Below are the code and all the weights of a small trained network. Each question names an input and a target symbol and asks about switching units off, where a switched-off unit gives its printed mean instead of its output.

import numpy as np


def w(rows, s, z=0):
    codes = np.array(rows[::2]) - 128.0
    scale = np.full(codes.shape[1], s)
    scale[-1] = z or s
    return codes * scale


def norm(h):
    return h / np.sqrt((h * h).mean(-1, keepdims=True) + 1e-5)


def f(y):
    return np.maximum(y, 0)


def softmax(a):
    e = np.exp(a - a.max(-1, keepdims=True))
    return e / e.sum(-1, keepdims=True)


def log_softmax(a):
    a = a - a.max(-1, keepdims=True)
    return a - np.log(np.exp(a).sum(-1, keepdims=True))


def net(x, mask):
    ids = ['ΓΘΞΣαβδεζημπτφψω'.index(c) for c in x.split()]
    T = len(ids)
    res = E[ids] + P[:T]
    q, k, v = (norm(res) @ M[0].T for M in (Q, K, V))
    z = softmax(np.where(np.tri(T) > 0, q @ k.T / 3**0.5, -1e9)) @ v
    res = res + np.where(mask[0], z, O[0][:, -1]) @ O[0][:, :-1]
    y = f(norm(res) @ A[0][:, :-1].T + A[0][:, -1])
    res = res + np.where(mask[1:17], y, B[0][:, -1]) @ B[0][:, :-1]
    return log_softmax(norm(res)[-1] @ U[:, :-1].T + U[:, -1])


Q, K, V, O, A, B = {}, {}, {}, {}, {}, {}
E = w([
[118,153,106,85,177,126,112,164],'Γ',
[115,148,156,109,152,120,101,199],'Θ',
[128,203,57,55,154,186,15,251],'Ξ',
[86,163,121,93,188,115,172,189],'Σ',
[129,167,149,100,143,109,87,155],'α',
[114,108,86,108,162,120,172,170],'β',
[135,134,99,110,158,107,96,147],'δ',
[143,38,181,79,122,79,89,102],'ε',
[48,103,167,112,138,59,75,207],'ζ',
[95,175,226,129,173,156,183,144],'η',
[94,139,235,13,39,133,132,142],'μ',
[67,74,161,129,185,156,77,96],'π',
[83,222,85,163,126,80,141,103],'τ',
[91,173,120,162,96,193,64,101],'φ',
[164,153,89,155,177,81,80,122],'ψ',
[143,120,78,137,144,79,118,132],'ω',
],0.023)
P = w([
[144,230,133,190,29,221,30,204],'0',
[90,231,134,228,62,127,2,233],'1',
[97,211,99,206,93,109,43,212],'2',
[104,204,105,195,110,120,89,199],'3',
[95,192,90,122,133,109,100,171],'4',
[95,196,94,111,146,100,105,150],'5',
[105,192,98,127,144,93,130,129],'6',
[117,182,105,131,144,81,146,109],'7',
[121,189,111,118,151,90,185,97],'8',
[98,186,102,124,149,54,155,73],'9',
[82,181,114,94,147,71,183,80],'10',
[103,192,146,116,137,83,190,102],'11',
],0.0088)
Q[0] = w([
[231,33,53,129,81,208,99,121],'H1',
[3,206,205,95,42,185,130,27],'H1',
[54,172,178,1,94,46,125,133],'H1',
],0.0068)
K[0] = w([
[137,90,113,199,180,106,64,255],'H1',
[37,153,134,166,102,50,100,104],'H1',
[148,128,71,156,195,101,166,27],'H1',
],0.0065)
V[0] = w([
[169,78,50,95,65,46,207,178],'H1',
[185,147,74,179,140,67,12,78],'H1',
[195,104,180,33,2,147,129,176],'H1',
],0.0075)
O[0] = w([
[167,159,82,106,66,113,47,159,68],'H1',
[194,127,158,189,92,117,205,180,3],'H1',
[125,118,136,9,94,148,165,106,111],'H1',
],0.015,0.0021)
A[0] = w([
[153,64,157,114,121,99,66,46,18],'N1',
[251,50,136,128,92,133,61,130,3],'N2',
[94,191,124,200,88,173,146,156,86],'N3',
[132,197,67,138,121,97,124,66,125],'N4',
[129,103,154,128,219,118,101,123,167],'N5',
[157,84,136,90,168,69,215,202,197],'N6',
[178,71,159,115,178,80,140,89,12],'N7',
[132,51,128,128,102,120,148,51,91],'N8',
[197,133,100,112,209,86,90,102,120],'N9',
[164,122,199,128,65,170,91,80,167],'N10',
[97,29,135,130,184,144,65,92,113],'N11',
[91,216,125,140,126,239,123,86,55],'N12',
[188,99,158,134,88,59,184,106,52],'N13',
[198,153,81,152,57,159,159,114,17],'N14',
[156,193,93,105,79,105,160,169,83],'N15',
[148,145,154,120,81,114,69,144,99],'N16',
],0.012,0.0065)
B[0] = w([
[230,110,56,164,102,60,184,221,149],'N1',
[37,180,101,176,72,4,218,164,144],'N2',
[137,90,40,94,34,78,89,61,199],'N3',
[81,209,167,130,185,135,124,100,211],'N4',
[81,88,88,129,181,150,213,113,240],'N5',
[126,149,179,168,174,119,23,43,254],'N6',
[130,81,13,119,118,111,67,85,140],'N7',
[181,175,60,132,174,190,113,185,141],'N8',
[104,49,51,79,214,139,98,131,213],'N9',
[139,177,85,125,117,155,123,47,184],'N10',
[198,109,175,156,112,244,254,137,189],'N11',
[196,35,10,197,53,105,129,162,188],'N12',
[21,134,61,15,180,227,110,201,148],'N13',
[88,34,176,111,113,122,238,75,131],'N14',
[185,60,130,75,232,129,182,179,200],'N15',
[125,80,64,80,159,159,213,149,183],'N16',
],0.0086,0.0064)
U = w([
[132,49,65,154,80,174,89,35,108],'Γ',
[134,90,135,130,124,217,64,100,46],'Θ',
[164,82,132,115,149,145,79,80,60],'Ξ',
[83,159,86,149,122,194,136,133,2],'Σ',
[198,167,140,133,142,182,120,78,112],'α',
[154,206,50,103,162,196,128,193,86],'β',
[214,66,132,113,145,134,154,99,101],'δ',
[208,139,174,79,187,127,149,132,56],'ε',
[70,51,155,111,119,75,106,172,83],'ζ',
[97,107,125,159,148,253,215,122,81],'η',
[96,113,137,17,100,118,165,73,145],'μ',
[98,114,149,150,118,133,155,105,143],'π',
[111,216,113,158,97,72,165,137,143],'τ',
[122,150,179,144,130,130,142,87,173],'φ',
[169,164,177,153,124,124,165,166,199],'ψ',
[179,105,143,101,121,26,230,158,173],'ω',
],0.011,0.0063)

Each question gives the input, a string of symbols that net reads in full, and the target symbol t.
The units are the heads (3 rows each of Q, K, V and O) and the neurons (one row each of A and B). Each row of codes is followed by its name. A weight is (code - 128) times the scale printed after its matrix; where a second scale follows, it is the last column's (O, A, B and U).
mask holds one flag per unit, heads first, then neurons. A switched-off unit (its flag False) gives its mean, the last column of its rows in O or B, instead of its output. The means were averaged over made-up inputs and are rounded, as every weight is.
A unit's drop is (log p(t) with every unit on - log p(t) with that unit switched off) / (log p(t) with every unit on - log p(t) with every unit switched off).
The circuit of an input: a set's keep is (log p(t) with only the set's units on - log p(t) with every unit switched off) / (log p(t) with every unit on - log p(t) with every unit switched off). Starting from the 12 units with the biggest drops (on a tie, the unit counted first), units are removed one at a time, each time the one whose removal leaves the highest keep (on an exact tie, the one counted first), for as long as the keep stays at least 0.8.
circuit, biggest first: the units of the circuit, biggest drop first
most important unit: the unit with the biggest drop
k most important neurons: the k neurons with the biggest drops, biggest first
drop of u: that unit's drop, to one decimal
input Ξ ε Ξ μ α ψ ε, target ζ: 4 most important neurons => [N13 N2 N6 N4]
input η Ξ β, target η: circuit, biggest first => [H1 N11]
input β β α φ β τ μ, target τ: circuit, biggest first => [H1 N10]
input ψ β μ Ξ ε Ξ Σ ε μ ε, target β: 2 most important neurons => [N13 N8]
input α φ β β Γ δ β β μ β δ, target β: circuit, biggest first => [H1 N6]
input η μ μ β μ μ β Γ, target μ: circuit, biggest first => [H1]
input η μ ε ψ, target η: circuit, biggest first => [H1 N11]
input μ η ε τ ε Ξ δ ω β δ ω α, target ω: circuit, biggest first => [H1 N15 N16 N14]
input ε Ξ α, target ε: 2 most important neurons => [N15 N6]
input ε Θ β δ, target ε: circuit, biggest first => [H1 N15 N6]
input π μ ε δ φ α, target φ: circuit, biggest first => [H1 N6]
input μ β ε, target ω: 2 most important neurons => [N2 N1]
input ζ β Σ μ ε, target ω: 2 most important neurons => [N1 N2]
input α μ μ φ, target Γ: most important unit => N12
input Θ α Ξ μ δ Θ Γ Θ ε ω α, target ω: 2 most important neurons => [N15 N14]
input Ξ β ε Ξ ε Σ Θ, target ε: drop of N15 => 0.2
input ε β ζ ζ π μ β Θ, target μ: drop of N9 => 0.0
input β β ε τ μ μ β μ β, target μ: drop of H1 => 1.4
input ψ η η δ π η μ Σ Γ η π, target η: drop of N11 => 0.3
input β ε η μ β ε β β β β, target β: circuit, biggest first => [H1]
